Below are the code and all the weights of a small trained network. Each question names an input and a target symbol and asks about switching units off, where a switched-off unit gives its printed mean instead of its output.

import numpy as np


def w(rows, s, z=0):
    codes = np.array(rows[::2]) - 128.0
    scale = np.full(codes.shape[1], s)
    scale[-1] = z or s
    return codes * scale


def norm(h):
    return h / np.sqrt((h * h).mean(-1, keepdims=True) + 1e-5)


def f(y):
    return y / 2 * (1 + np.tanh(0.7978845608 * (y + 0.044715 * y**3)))


def softmax(a):
    e = np.exp(a - a.max(-1, keepdims=True))
    return e / e.sum(-1, keepdims=True)


def log_softmax(a):
    a = a - a.max(-1, keepdims=True)
    return a - np.log(np.exp(a).sum(-1, keepdims=True))


def net(x, mask):
    ids = ['αβγδεζηθλμξστφψω'.index(c) for c in x.split()]
    T = len(ids)
    res = E[ids] + P[:T]
    u = 0
    for l in range(2):
        q, k, v = (norm(res) @ M[l].T for M in (Q, K, V))
        z = softmax(np.where(np.tri(T) > 0, q @ k.T / 4**0.5, -1e9)) @ v
        res = res + np.where(mask[u], z, O[l][:, -1]) @ O[l][:, :-1]
        u += 1
        y = f(norm(res) @ A[l][:, :-1].T + A[l][:, -1])
        res = res + np.where(mask[u : u + 16], y, B[l][:, -1]) @ B[l][:, :-1]
        u += 16
    return log_softmax(norm(res)[-1] @ U[:, :-1].T + U[:, -1])


Q, K, V, O, A, B = {}, {}, {}, {}, {}, {}
E = w([
[209,103,117,115],'α',
[98,214,90,156],'β',
[63,232,75,170],'γ',
[73,144,84,79],'δ',
[255,130,129,84],'ε',
[88,190,119,85],'ζ',
[81,161,188,124],'η',
[188,113,120,164],'θ',
[80,118,64,123],'λ',
[227,86,119,56],'μ',
[98,146,192,172],'ξ',
[99,122,143,214],'σ',
[225,118,70,141],'τ',
[77,117,90,212],'φ',
[210,123,205,130],'ψ',
[160,227,152,116],'ω',
],0.0081)
P = w([
[141,254,98,179],'0',
[141,223,105,171],'1',
[142,199,116,164],'2',
[133,179,120,154],'3',
[126,161,127,145],'4',
[126,143,129,135],'5',
[124,127,137,128],'6',
[124,113,137,122],'7',
[128,98,144,109],'8',
[127,80,148,106],'9',
[125,64,151,93],'10',
[128,46,158,86],'11',
[132,31,156,81],'12',
],0.0044)
Q[0] = w([
[147,151,202,193],'0.h0',
[94,254,164,93],'0.h0',
[159,89,179,166],'0.h0',
[111,166,129,104],'0.h0',
],0.0041)
K[0] = w([
[97,121,33,83],'0.h0',
[149,20,81,252],'0.h0',
[89,128,85,92],'0.h0',
[137,92,122,181],'0.h0',
],0.0036)
V[0] = w([
[139,110,118,134],'0.h0',
[28,89,219,2],'0.h0',
[95,75,146,110],'0.h0',
[128,253,129,62],'0.h0',
],0.0021)
O[0] = w([
[125,119,125,118,123],'0.h0',
[186,2,142,112,1],'0.h0',
[140,70,132,106,69],'0.h0',
[146,191,142,171,191],'0.h0',
],0.0042,0.0021)
A[0] = w([
[141,173,156,154,94],'0.n0',
[180,101,6,84,254],'0.n1',
[202,124,58,149,131],'0.n2',
[116,141,211,130,59],'0.n3',
[42,108,193,168,54],'0.n4',
[64,184,103,113,106],'0.n5',
[67,88,36,146,89],'0.n6',
[87,130,158,102,7],'0.n7',
[83,160,145,54,139],'0.n8',
[115,144,192,124,45],'0.n9',
[60,130,103,190,88],'0.n10',
[109,113,136,116,38],'0.n11',
[142,102,98,193,185],'0.n12',
[122,155,104,140,152],'0.n13',
[122,131,126,126,36],'0.n14',
[107,102,159,125,63],'0.n15',
],0.012,0.0018)
B[0] = w([
[134,170,182,109,208],'0.n0',
[98,217,157,70,255],'0.n1',
[104,155,218,129,226],'0.n2',
[190,135,192,97,170],'0.n3',
[91,80,210,244,185],'0.n4',
[110,144,212,87,254],'0.n5',
[213,205,1,85,207],'0.n6',
[102,81,151,83,125],'0.n7',
[24,114,155,77,184],'0.n8',
[171,131,167,91,152],'0.n9',
[155,209,150,163,224],'0.n10',
[120,97,114,128,107],'0.n11',
[104,175,164,147,179],'0.n12',
[126,132,184,114,181],'0.n13',
[124,114,128,117,114],'0.n14',
[141,99,140,162,114],'0.n15',
],0.017,0.0045)
Q[1] = w([
[139,94,117,150],'1.h0',
[104,210,220,111],'1.h0',
[142,254,248,117],'1.h0',
[133,178,186,133],'1.h0',
],0.025)
K[1] = w([
[156,149,129,104],'1.h0',
[107,70,45,146],'1.h0',
[149,8,44,151],'1.h0',
[152,67,76,132],'1.h0',
],0.013)
V[1] = w([
[37,52,190,193],'1.h0',
[230,40,226,40],'1.h0',
[206,131,135,59],'1.h0',
[250,140,131,252],'1.h0',
],0.015)
O[1] = w([
[85,129,206,174,28],'1.h0',
[173,3,138,102,255],'1.h0',
[163,81,95,94,222],'1.h0',
[199,119,97,206,176],'1.h0',
],0.023,0.0064)
A[1] = w([
[75,147,58,174,95],'1.n0',
[101,96,148,167,4],'1.n1',
[64,148,137,162,93],'1.n2',
[119,105,117,84,105],'1.n3',
[3,112,86,116,81],'1.n4',
[137,150,107,106,120],'1.n5',
[112,138,74,89,4],'1.n6',
[162,163,57,148,39],'1.n7',
[176,158,74,184,146],'1.n8',
[145,118,114,125,112],'1.n9',
[159,141,117,112,118],'1.n10',
[162,157,132,148,140],'1.n11',
[125,116,126,155,100],'1.n12',
[42,154,73,133,94],'1.n13',
[152,145,125,132,125],'1.n14',
[134,88,91,135,175],'1.n15',
],0.024,0.0042)
B[1] = w([
[118,248,102,152,148],'1.n0',
[156,205,75,86,149],'1.n1',
[53,75,113,162,170],'1.n2',
[99,88,54,90,206],'1.n3',
[178,90,28,215,184],'1.n4',
[183,150,119,121,199],'1.n5',
[169,77,195,31,197],'1.n6',
[254,211,142,147,223],'1.n7',
[34,16,55,141,254],'1.n8',
[105,144,136,144,149],'1.n9',
[142,169,144,168,193],'1.n10',
[143,91,152,174,204],'1.n11',
[139,161,124,103,129],'1.n12',
[63,249,68,126,181],'1.n13',
[138,122,162,156,165],'1.n14',
[59,176,128,116,185],'1.n15',
],0.032,0.0058)
U = w([
[9,59,91,101,38],'α',
[95,117,103,75,41],'β',
[168,127,175,158,134],'γ',
[122,157,91,218,186],'δ',
[76,91,128,199,162],'ε',
[75,155,66,71,127],'ζ',
[75,183,145,128,58],'η',
[202,187,103,87,125],'θ',
[93,79,219,75,52],'λ',
[217,14,73,131,124],'μ',
[138,107,123,115,255],'ξ',
[195,95,208,157,85],'σ',
[119,192,86,199,130],'τ',
[136,177,111,80,144],'φ',
[70,187,148,127,47],'ψ',
[90,165,152,121,215],'ω',
],0.015,0.0099)

Each question gives the input, a string of symbols that net reads in full, and the target symbol t.
The units are the heads (4 rows each of Q, K, V and O) and the neurons (one row each of A and B). Each row of codes is followed by its name. A weight is (code - 128) times the scale printed after its matrix; where a second scale follows, it is the last column's (O, A, B and U).
mask holds one flag per unit, layer by layer, with each layer's heads first. A switched-off unit (its flag False) gives its mean, the last column of its rows in O or B, instead of its output. The means were averaged over made-up inputs and are rounded, as every weight is.
A unit's drop is (log p(t) with every unit on - log p(t) with that unit switched off) / (log p(t) with every unit on - log p(t) with every unit switched off).
The circuit of an input: a set's keep is (log p(t) with only the set's units on - log p(t) with every unit switched off) / (log p(t) with every unit on - log p(t) with every unit switched off). Starting from the 12 units with the biggest drops (on a tie, the unit counted first), units are removed one at a time, each time the one whose removal leaves the highest keep (on an exact tie, the one counted first), for as long as the keep stays at least 0.8.
units of the circuit, in order: the units of the circuit, biggest drop first
unit that matters most: the unit with the biggest drop
k most important neurons: the k neurons with the biggest drops, biggest first
k most important neurons of layer l: the k neurons of layer l with the biggest drops, biggest first
input η β ψ ζ γ δ μ, target ζ: units of the circuit, in order -> (1.h0)
input ε ω ξ λ δ β, target ζ: 2 most important neurons of layer 0 -> (0.n0, 0.n8)
input ξ ξ γ δ τ λ ω λ μ δ φ τ, target τ: 3 most important neurons -> (0.n5, 0.n1, 0.n6)
input θ λ μ ω α ψ δ λ τ θ σ θ, target ε: 2 most important neurons of layer 0 -> (0.n1, 0.n4)
input θ ζ λ φ β, target τ: units of the circuit, in order -> (1.h0, 0.n1)
input ψ λ δ λ τ ζ η θ, target λ: 2 most important neurons of layer 0 -> (0.n5, 0.n4)
input σ φ ω μ ω λ ω θ, target θ: units of the circuit, in order -> (0.n6, 1.h0, 1.n7)
input ξ ω ξ ζ ε δ ω τ δ ψ β σ δ, target ζ: 4 most important neurons of layer 0 -> (0.n8, 0.n10, 0.n12, 0.n6)
input ζ μ γ, target α: units of the circuit, in order -> (0.n5, 1.n7)
input γ θ γ α, target ω: units of the circuit, in order -> (1.h0, 0.n6)
input β σ ξ, target σ: 3 most important neurons -> (0.n6, 0.n4, 0.n3)
input θ γ ζ ω τ α λ φ λ ω θ ε, target θ: 3 most important neurons -> (0.n6, 0.n12, 0.n10)
input β ε ω λ σ α, target ε: 4 most important neurons -> (0.n5, 0.n1, 0.n4, 0.n8)
input θ ψ ω α φ ξ ε φ θ ω, target δ: most important neuron of layer 0 -> (0.n0)
input ψ ξ ω ψ μ λ δ γ β λ λ λ β, target θ: units of the circuit, in order -> (0.n6, 1.n7, 1.h0)
input ψ λ ω ω γ φ σ ψ σ τ λ σ γ, target ε: 4 most important neurons -> (0.n4, 0.n1, 0.n5, 1.n8)
input σ α ψ σ θ, target ε: 4 most important neurons -> (0.n6, 0.n0, 0.n4, 1.n8)
input λ τ φ θ λ β σ α ξ θ, target σ: 2 most important neurons of layer 0 -> (0.n5, 0.n3)
input θ θ ψ λ μ ξ θ σ η ψ τ φ α, target δ: 2 most important neurons -> (0.n3, 0.n6)
input ξ λ ω θ λ γ ψ ψ η λ θ ξ σ, target ε: units of the circuit, in order -> (0.n4)
input σ τ ψ λ θ λ α γ μ β, target θ: 4 most important neurons of layer 0 -> (0.n0, 0.n6, 0.n10, 0.n5)
input η β τ ω ψ σ ω τ δ α, target ζ: 3 most important neurons of layer 0 -> (0.n10, 0.n0, 0.n12)
input ψ ε ψ γ δ λ σ λ ε ω ω η, target λ: 3 most important neurons -> (0.n3, 0.n8, 0.n4)
input β σ ξ β λ μ, target θ: 2 most important neurons -> (0.n6, 0.n0)
input τ ω λ ζ ζ λ ζ μ, target α: 3 most important neurons of layer 0 -> (0.n1, 0.n8, 0.n10)
input ξ λ θ α ψ γ λ ψ ψ σ τ, target ε: 2 most important neurons of layer 0 -> (0.n5, 0.n6)
input δ α θ β ξ β δ, target ζ: unit that matters most -> 0.n0
